Below is a small trained network, with its code and all its weights. Each question gives an input and a class and asks what happens when units are switched off, that is, made to give their printed mean instead of their output.

import numpy as np


def w(rows, s, z=0):
    codes = np.array(rows[::2]) - 128.0
    scale = np.full(codes.shape[1], s)
    scale[-1] = z or s
    return codes * scale


def norm(h):
    return h / np.sqrt((h * h).mean(-1, keepdims=True) + 1e-5)


def f(y):
    return np.maximum(y, 0)


def log_softmax(a):
    a = a - a.max(-1, keepdims=True)
    return a - np.log(np.exp(a).sum(-1, keepdims=True))


def net(x, mask):
    res = np.array(x, float).reshape(1, 6) / 4 @ E
    u = 0
    for l in range(4):
        y = f(norm(res) @ A[l][:, :-1].T + A[l][:, -1])
        res = res + np.where(mask[u : u + 9], y, B[l][:, -1]) @ B[l][:, :-1]
        u += 9
    return log_softmax(norm(res)[-1] @ U[:, :-1].T + U[:, -1])


A, B = {}, {}
E = w([
[157,73,145],'x0',
[141,57,108],'x1',
[164,74,217],'x2',
[121,141,134],'x3',
[134,124,131],'x4',
[254,153,81],'x5',
],0.0076)
A[0] = w([
[161,177,130,81],'L0N1',
[138,149,102,153],'L0N2',
[40,170,165,157],'L0N3',
[249,207,191,154],'L0N4',
[160,26,197,196],'L0N5',
[129,135,210,90],'L0N6',
[152,192,18,48],'L0N7',
[110,191,87,251],'L0N8',
[102,2,136,121],'L0N9',
],0.0098,0.0028)
B[0] = w([
[231,190,210,166],'L0N1',
[122,178,140,172],'L0N2',
[62,147,136,248],'L0N3',
[178,149,190,252],'L0N4',
[153,1,91,237],'L0N5',
[134,45,67,168],'L0N6',
[152,98,192,235],'L0N7',
[71,197,170,253],'L0N8',
[109,123,134,216],'L0N9',
],0.006,0.005)
A[1] = w([
[206,124,7,162],'L1N1',
[2,175,67,142],'L1N2',
[206,157,40,213],'L1N3',
[73,219,113,118],'L1N4',
[190,186,183,35],'L1N5',
[205,11,118,164],'L1N6',
[140,155,125,4],'L1N7',
[49,54,211,53],'L1N8',
[154,157,143,58],'L1N9',
],0.0092,0.0015)
B[1] = w([
[31,114,132,177],'L1N1',
[71,151,170,254],'L1N2',
[94,126,214,184],'L1N3',
[182,129,254,223],'L1N4',
[176,146,132,199],'L1N5',
[88,100,232,235],'L1N6',
[204,154,145,136],'L1N7',
[166,131,52,221],'L1N8',
[167,148,146,154],'L1N9',
],0.0072,0.0057)
A[2] = w([
[204,16,8,5],'L2N1',
[109,105,247,119],'L2N2',
[95,143,213,77],'L2N3',
[151,96,147,169],'L2N4',
[152,104,37,60],'L2N5',
[122,50,103,117],'L2N6',
[90,180,119,167],'L2N7',
[42,155,114,241],'L2N8',
[214,194,140,89],'L2N9',
],0.011,0.0022)
B[2] = w([
[164,187,231,146],'L2N1',
[2,164,127,254],'L2N2',
[134,174,131,214],'L2N3',
[50,158,112,160],'L2N4',
[113,131,80,128],'L2N5',
[146,160,102,164],'L2N6',
[110,170,205,170],'L2N7',
[51,162,35,198],'L2N8',
[165,169,172,180],'L2N9',
],0.0059,0.0091)
A[3] = w([
[152,126,1,63],'L3N1',
[112,176,149,104],'L3N2',
[214,64,133,87],'L3N3',
[160,91,135,65],'L3N4',
[125,139,132,97],'L3N5',
[242,169,192,142],'L3N6',
[41,156,151,91],'L3N7',
[26,168,198,174],'L3N8',
[30,76,57,252],'L3N9',
],0.0099,0.0025)
B[3] = w([
[136,169,190,129],'L3N1',
[100,170,223,166],'L3N2',
[38,48,97,137],'L3N3',
[36,50,162,132],'L3N4',
[56,149,108,132],'L3N5',
[96,52,49,180],'L3N6',
[133,63,69,197],'L3N7',
[204,164,55,252],'L3N8',
[254,170,73,197],'L3N9',
],0.0067,0.011)
U = w([
[157,195,169,112],'0',
[19,218,105,128],'1',
[102,9,187,166],'2',
[192,176,195,120],'3',
[80,73,18,144],'4',
[189,139,148,133],'5',
[180,114,99,2],'6',
],0.015)

Each question gives the input, the list of numbers given to net, and the class t.
The units are the neurons (one row each of A and B). Each row of codes is followed by its name. A weight is (code - 128) times the scale printed after its matrix; where a second scale follows, it is the last column's (A, B and U).
mask holds one flag per neuron, layer by layer. A switched-off neuron (its flag False) gives its mean, the last column of its row in B, instead of its output. The means were averaged over made-up inputs and are rounded, as every weight is.
A unit's drop is (log p(t) with every unit on - log p(t) with that unit switched off) / (log p(t) with every unit on - log p(t) with every unit switched off).
The circuit of an input: a set's keep is (log p(t) with only the set's units on - log p(t) with every unit switched off) / (log p(t) with every unit on - log p(t) with every unit switched off). Starting from the 12 units with the biggest drops (on a tie, the unit counted first), units are removed one at a time, each time the one whose removal leaves the highest keep (on an exact tie, the one counted first), for as long as the keep stays at least 0.8.
circuit, biggest first: the units of the circuit, biggest drop first
unit that matters most: the unit with the biggest drop
k most important neurons of layer l: the k neurons of layer l with the biggest drops, biggest first
drop when u is switched off: that unit's drop, to one decimal
input [-4,-5,0,2,-4,1], class 3: circuit, biggest first	[L1N4 L2N8]
input [0,7,0,7,-7,6], class 2: circuit, biggest first	[L1N6 L3N9]
input [1,-1,-4,7,7,0], class 3: circuit, biggest first	[L1N4]
input [2,-7,7,-2,-2,-1], class 2: circuit, biggest first	[L0N5 L0N6]
input [-2,-7,8,7,-2,-4], class 4: 2 most important neurons of layer 1	[L1N8 L1N4]
input [7,1,-6,-8,-8,4], class 1: 2 most important neurons of layer 1	[L1N3 L1N1]
input [8,4,-8,-8,8,5], class 1: 3 most important neurons of layer 1	[L1N3 L1N1 L1N6]
input [7,6,-3,7,-6,6], class 2: 2 most important neurons of layer 1	[L1N6 L1N3]
input [4,8,-7,8,-4,7], class 1: 2 most important neurons of layer 1	[L1N3 L1N1]
input [-2,-7,8,8,6,-4], class 4: 2 most important neurons of layer 1	[L1N8 L1N4]
input [4,-4,5,-2,-1,8], class 2: drop when L3N6 is switched off	0.2
input [-2,-7,-8,4,7,5], class 3: drop when L2N2 is switched off	0.1
input [7,3,1,-8,-4,3], class 2: drop when L3N9 is switched off	0.0
input [4,-5,6,7,4,2], class 2: unit that matters most	L0N5
